Below are the code and all the weights of a small trained network. Each question names an input and a target symbol and asks about switching units off, where a switched-off unit gives its printed mean instead of its output.

import numpy as np


def w(rows, s, z=0):
    codes = np.array(rows[::2]) - 128.0
    scale = np.full(codes.shape[1], s)
    scale[-1] = z or s
    return codes * scale


def f(y):
    return np.maximum(y, 0)


def softmax(a):
    e = np.exp(a - a.max(-1, keepdims=True))
    return e / e.sum(-1, keepdims=True)


def log_softmax(a):
    a = a - a.max(-1, keepdims=True)
    return a - np.log(np.exp(a).sum(-1, keepdims=True))


def net(x, mask):
    ids = ['βδεζθλμξπστφψω'.index(c) for c in x.split()]
    T = len(ids)
    res = E[ids] + P[:T]
    u = 0
    for l in range(3):
        r = res
        for j in range(2):
            rows = slice(2 * j, 2 * j + 2)
            q, k, v = (r @ M[l][rows].T for M in (Q, K, V))
            z = softmax(np.where(np.tri(T) > 0, q @ k.T / 2**0.5, -1e9)) @ v
            o = O[l][rows]
            res = res + np.where(mask[u + j], z, o[:, -1]) @ o[:, :-1]
        u += 2
        y = f(res @ A[l][:, :-1].T + A[l][:, -1])
        res = res + np.where(mask[u : u + 4], y, B[l][:, -1]) @ B[l][:, :-1]
        u += 4
    return log_softmax(res[-1] @ U[:, :-1].T + U[:, -1])


Q, K, V, O, A, B = {}, {}, {}, {}, {}, {}
E = w([
[97,112,139,103,118,102,191,144,136,160,58],'β',
[182,124,108,240,155,96,66,180,81,151,115],'δ',
[114,111,175,68,56,85,189,148,144,211,63],'ε',
[108,112,174,113,220,182,180,76,82,156,159],'ζ',
[109,102,105,142,150,115,140,104,127,89,99],'θ',
[204,110,98,117,192,141,49,77,49,228,131],'λ',
[184,99,153,155,186,161,112,108,4,112,146],'μ',
[77,114,105,122,98,122,182,172,139,160,76],'ξ',
[93,98,148,122,112,102,152,38,112,58,125],'π',
[134,150,198,176,97,157,188,132,17,136,153],'σ',
[220,180,45,139,140,132,43,185,151,194,91],'τ',
[125,177,99,129,177,94,71,107,71,45,63],'φ',
[157,187,184,163,90,64,83,71,72,75,109],'ψ',
[66,159,172,155,218,160,101,140,182,129,132],'ω',
],0.019)
P = w([
[106,107,123,151,147,104,138,100,168,154,86],'0',
[135,116,88,135,114,72,157,100,153,160,114],'1',
[111,115,137,137,99,136,89,101,139,159,69],'2',
[104,138,102,123,131,68,167,95,144,169,139],'3',
[121,121,149,141,83,164,87,101,131,152,82],'4',
[100,158,96,122,152,60,172,92,110,175,150],'5',
[112,134,169,142,81,185,77,99,121,144,92],'6',
[108,177,93,111,147,59,196,99,84,174,164],'7',
[94,164,164,135,79,203,81,86,111,148,73],'8',
[97,174,110,124,145,48,188,102,70,169,192],'9',
[74,181,205,138,89,216,82,70,126,130,69],'10',
[90,172,107,136,129,45,203,105,60,157,225],'11',
[104,148,198,162,53,208,76,64,96,132,115],'12',
[79,159,135,139,133,39,202,105,62,156,253],'13',
],0.011)
Q[0] = w([
[134,119,56,67,81,35,193,207,199,83,210],'0.h1',
[193,147,44,165,106,114,153,67,1,198,170],'0.h1',
[154,187,159,111,213,80,111,107,212,168,177],'0.h2',
[46,95,142,225,142,98,121,81,78,177,69],'0.h2',
],0.0065)
K[0] = w([
[236,163,81,151,183,21,203,146,127,85,82],'0.h1',
[120,244,114,174,85,94,176,129,33,168,183],'0.h1',
[104,162,80,147,146,134,191,132,98,182,180],'0.h2',
[70,220,194,126,71,72,85,83,55,161,254],'0.h2',
],0.0056)
V[0] = w([
[27,210,103,177,80,90,89,136,46,216,211],'0.h1',
[77,103,147,210,111,167,146,3,159,139,122],'0.h1',
[111,203,209,139,47,153,58,70,36,136,156],'0.h2',
[137,109,108,168,102,194,127,102,197,160,82],'0.h2',
],0.0042)
O[0] = w([
[113,141,131,178,133,134,117,78,194,143,190,221],'0.h1',
[113,125,112,163,110,136,83,91,99,254,163,234],'0.h1',
[171,191,101,48,60,195,161,122,169,114,131,255],'0.h2',
[108,50,122,170,123,153,156,122,110,101,120,96],'0.h2',
],0.0095,0.005)
A[0] = w([
[69,144,112,81,161,80,146,103,198,120,137,200],'0.n1',
[179,146,179,190,190,230,129,172,85,254,177,111],'0.n2',
[99,142,161,11,147,224,101,62,130,111,154,254],'0.n3',
[125,206,83,102,185,139,63,217,127,166,164,179],'0.n4',
],0.0063,0.0014)
B[0] = w([
[120,157,70,86,137,69,114,141,169,67,175,166],'0.n1',
[159,108,151,210,130,82,231,137,197,109,98,254],'0.n2',
[184,94,4,254,95,148,144,151,90,146,113,228],'0.n3',
[176,113,167,193,226,180,81,158,251,124,186,176],'0.n4',
],0.0093,0.0095)
Q[1] = w([
[139,100,141,217,137,185,137,147,153,182,121],'1.h1',
[99,65,195,123,71,253,54,138,94,127,99],'1.h1',
[187,143,85,168,199,2,213,123,188,110,152],'1.h2',
[58,155,121,30,127,104,102,81,96,57,134],'1.h2',
],0.0087)
K[1] = w([
[140,189,162,161,88,171,131,90,135,119,104],'1.h1',
[102,81,126,134,116,146,111,101,170,104,10],'1.h1',
[158,187,124,124,116,114,143,131,120,137,194],'1.h2',
[110,60,113,104,175,75,126,166,130,122,117],'1.h2',
],0.013)
V[1] = w([
[178,102,165,174,17,35,201,47,14,190,181],'1.h1',
[245,134,199,175,214,80,104,138,200,174,127],'1.h1',
[95,3,53,90,77,152,200,247,142,233,203],'1.h2',
[120,244,251,98,91,130,154,136,138,176,48],'1.h2',
],0.0054)
O[1] = w([
[126,166,108,105,152,129,86,159,63,83,88,251],'1.h1',
[100,65,118,159,95,46,108,122,80,119,148,186],'1.h1',
[86,141,192,164,220,53,103,45,162,121,48,118],'1.h2',
[124,110,74,153,89,104,187,22,138,12,130,123],'1.h2',
],0.011,0.017)
A[1] = w([
[95,129,202,149,88,93,40,218,238,159,140,1],'1.n1',
[188,187,75,109,208,139,169,77,44,227,119,241],'1.n2',
[174,65,97,73,175,152,52,106,140,253,124,62],'1.n3',
[149,46,131,207,112,173,132,74,147,58,151,231],'1.n4',
],0.0066,0.0027)
B[1] = w([
[94,181,30,98,87,230,5,153,143,2,96,161],'1.n1',
[78,98,232,92,53,122,158,129,171,113,108,251],'1.n2',
[180,157,185,65,184,74,94,159,193,155,117,158],'1.n3',
[163,192,167,96,162,109,125,169,168,151,109,228],'1.n4',
],0.0092,0.012)
Q[2] = w([
[117,131,109,172,116,120,138,196,59,106,19],'2.h1',
[73,211,140,81,132,60,131,120,57,101,190],'2.h1',
[150,68,112,200,53,152,68,100,64,189,6],'2.h2',
[109,99,26,131,94,138,45,3,211,206,175],'2.h2',
],0.0054)
K[2] = w([
[100,158,137,207,85,189,165,163,102,135,71],'2.h1',
[24,141,130,105,118,79,189,179,103,101,201],'2.h1',
[174,200,146,254,123,179,126,144,138,205,77],'2.h2',
[157,138,102,159,216,151,144,123,208,122,206],'2.h2',
],0.0076)
V[2] = w([
[204,146,210,182,84,149,73,58,147,76,153],'2.h1',
[129,130,177,208,169,156,187,255,153,107,121],'2.h1',
[47,211,95,129,191,127,122,167,143,116,186],'2.h2',
[40,101,169,112,84,97,169,97,64,24,195],'2.h2',
],0.0059)
O[2] = w([
[112,189,102,75,128,47,134,116,90,116,120,244],'2.h1',
[87,85,148,80,175,113,135,72,102,119,244,255],'2.h1',
[158,186,141,106,49,136,167,36,147,183,155,70],'2.h2',
[131,135,151,88,164,174,120,120,105,119,122,67],'2.h2',
],0.011,0.0064)
A[2] = w([
[123,108,159,224,159,84,162,85,119,45,173,5],'2.n1',
[151,189,81,81,148,101,69,170,95,128,102,113],'2.n2',
[146,156,77,84,46,173,112,55,60,2,98,124],'2.n3',
[71,54,215,144,211,140,138,134,29,192,165,31],'2.n4',
],0.0058,0.0031)
B[2] = w([
[203,181,43,87,94,169,80,166,201,200,1,241],'2.n1',
[79,114,113,79,89,156,226,92,126,180,105,235],'2.n2',
[103,53,126,130,219,90,131,130,245,167,108,255],'2.n3',
[150,11,187,118,60,155,138,79,117,86,63,190],'2.n4',
],0.0081,0.0089)
U = w([
[119,135,192,176,139,140,133,98,180,59,146,166],'β',
[149,95,160,161,137,159,159,90,165,88,114,128],'δ',
[130,115,132,91,138,120,140,128,99,105,131,124],'ε',
[177,122,143,122,132,137,157,51,108,169,138,154],'ζ',
[154,126,169,82,97,106,101,94,91,2,144,136],'θ',
[183,113,141,103,131,137,183,162,127,103,163,177],'λ',
[139,117,124,127,127,118,149,102,96,125,131,147],'μ',
[165,93,95,66,104,152,143,133,186,121,100,2],'ξ',
[126,94,118,63,169,106,139,84,123,123,141,70],'π',
[178,159,155,153,163,110,158,85,154,31,90,150],'σ',
[102,121,94,161,122,103,120,148,65,95,120,125],'τ',
[150,115,192,114,160,115,133,155,151,155,137,115],'φ',
[122,171,196,71,117,166,119,166,116,169,103,161],'ψ',
[155,120,136,138,107,110,163,103,122,103,128,97],'ω',
],0.0073,0.0087)

Each question gives the input, a string of symbols that net reads in full, and the target symbol t.
The units are the heads (2 rows each of Q, K, V and O) and the neurons (one row each of A and B). Each row of codes is followed by its name. A weight is (code - 128) times the scale printed after its matrix; where a second scale follows, it is the last column's (O, A, B and U).
mask holds one flag per unit, layer by layer, with each layer's heads first. A switched-off unit (its flag False) gives its mean, the last column of its rows in O or B, instead of its output. The means were averaged over made-up inputs and are rounded, as every weight is.
A unit's drop is (log p(t) with every unit on - log p(t) with that unit switched off) / (log p(t) with every unit on - log p(t) with every unit switched off).
The circuit of an input: a set's keep is (log p(t) with only the set's units on - log p(t) with every unit switched off) / (log p(t) with every unit on - log p(t) with every unit switched off). Starting from the 12 units with the biggest drops (on a tie, the unit counted first), units are removed one at a time, each time the one whose removal leaves the highest keep (on an exact tie, the one counted first), for as long as the keep stays at least 0.8.
circuit, biggest first: the units of the circuit, biggest drop first
most important unit: the unit with the biggest drop
k most important neurons: the k neurons with the biggest drops, biggest first
top k neurons in layer l: the k neurons of layer l with the biggest drops, biggest first
heads that matter: for each layer, one digit per head in row order, 1 if its drop is at least 0.15 and else 0, layers parted by /
input π π π δ, target τ: most important unit	1.h1
input ω λ ξ π π ε λ π τ λ π λ λ, target φ: circuit, biggest first	1.h2, 1.n3, 0.n3, 2.h2
input π λ σ π λ λ σ λ π, target π: top 2 neurons in layer 0	0.n3, 0.n2
input σ ω ζ π ζ λ ω μ, target σ: circuit, biggest first	1.h2, 0.n2, 0.h2
input τ ω μ λ π τ π ω π λ λ β θ, target τ: circuit, biggest first	2.h2, 0.n2, 0.n3
input δ π σ π ε ω τ π λ β, target ψ: circuit, biggest first	0.n2, 0.n3
input τ φ π σ δ λ φ ω ψ λ, target λ: circuit, biggest first	1.h2, 0.n2
input λ λ π ζ, target δ: heads that matter	00 / 01 / 10
input μ ε π π λ ε ψ ε δ ω π θ, target ζ: heads that matter	00 / 10 / 01
input π μ π ψ λ ε π δ π δ ω θ ψ, target ζ: heads that matter	11 / 00 / 01
input σ π π δ τ β λ ω ψ, target τ: 4 most important neurons	0.n2, 1.n4, 0.n3, 0.n4
input σ ψ π ψ σ π π σ ω π λ λ μ π, target τ: circuit, biggest first	0.n4, 0.n2, 1.h1, 2.h1
input π δ μ ε σ τ, target σ: circuit, biggest first	1.h2, 0.n4
input θ σ σ β β φ π π β ζ ψ ξ ε, target ξ: circuit, biggest first	1.h2, 2.n3
input λ λ σ μ π π ξ τ δ φ λ μ σ ζ, target σ: heads that matter	00 / 01 / 00
input λ π π π ψ μ ψ τ σ ψ σ θ, target ξ: circuit, biggest first	0.h2, 2.n3, 1.h2
input ψ π π π λ μ ζ τ δ, target λ: 2 most important neurons	0.n2, 1.n4
input λ ε ζ ψ μ φ λ σ ε π σ σ δ ξ, target π: top neuron in layer 1	1.n2
input π δ τ λ π π ξ π λ δ θ, target τ: circuit, biggest first	2.h2, 0.n3, 0.n2
input π β φ π π λ π λ λ λ π π, target τ: top neuron in layer 1	1.n4
input δ π π π, target ψ: 2 most important neurons	0.n2, 0.n1
input θ ψ ω π π θ ξ δ ω ζ λ π ω ω, target λ: heads that matter	01 / 01 / 00
input θ π π φ, target ψ: circuit, biggest first	0.n2, 1.h2
input σ ζ π, target π: circuit, biggest first	2.n3, 0.n2, 2.h1
input δ δ σ π τ ζ β π σ π ψ ψ ε β, target ξ: circuit, biggest first	0.h2, 1.h2, 2.n3
input ψ ξ π, target ξ: heads that matter	01 / 01 / 10
input ψ ω σ π, target ζ: 3 most important neurons	0.n2, 0.n1, 0.n4
input π δ π π σ π λ π θ λ, target σ: circuit, biggest first	1.h2, 0.n2, 0.n4
input τ π δ ω λ ω σ σ ψ, target π: heads that matter	01 / 00 / 10
input τ λ ω ζ π ω ψ τ, target λ: heads that matter	00 / 01 / 00
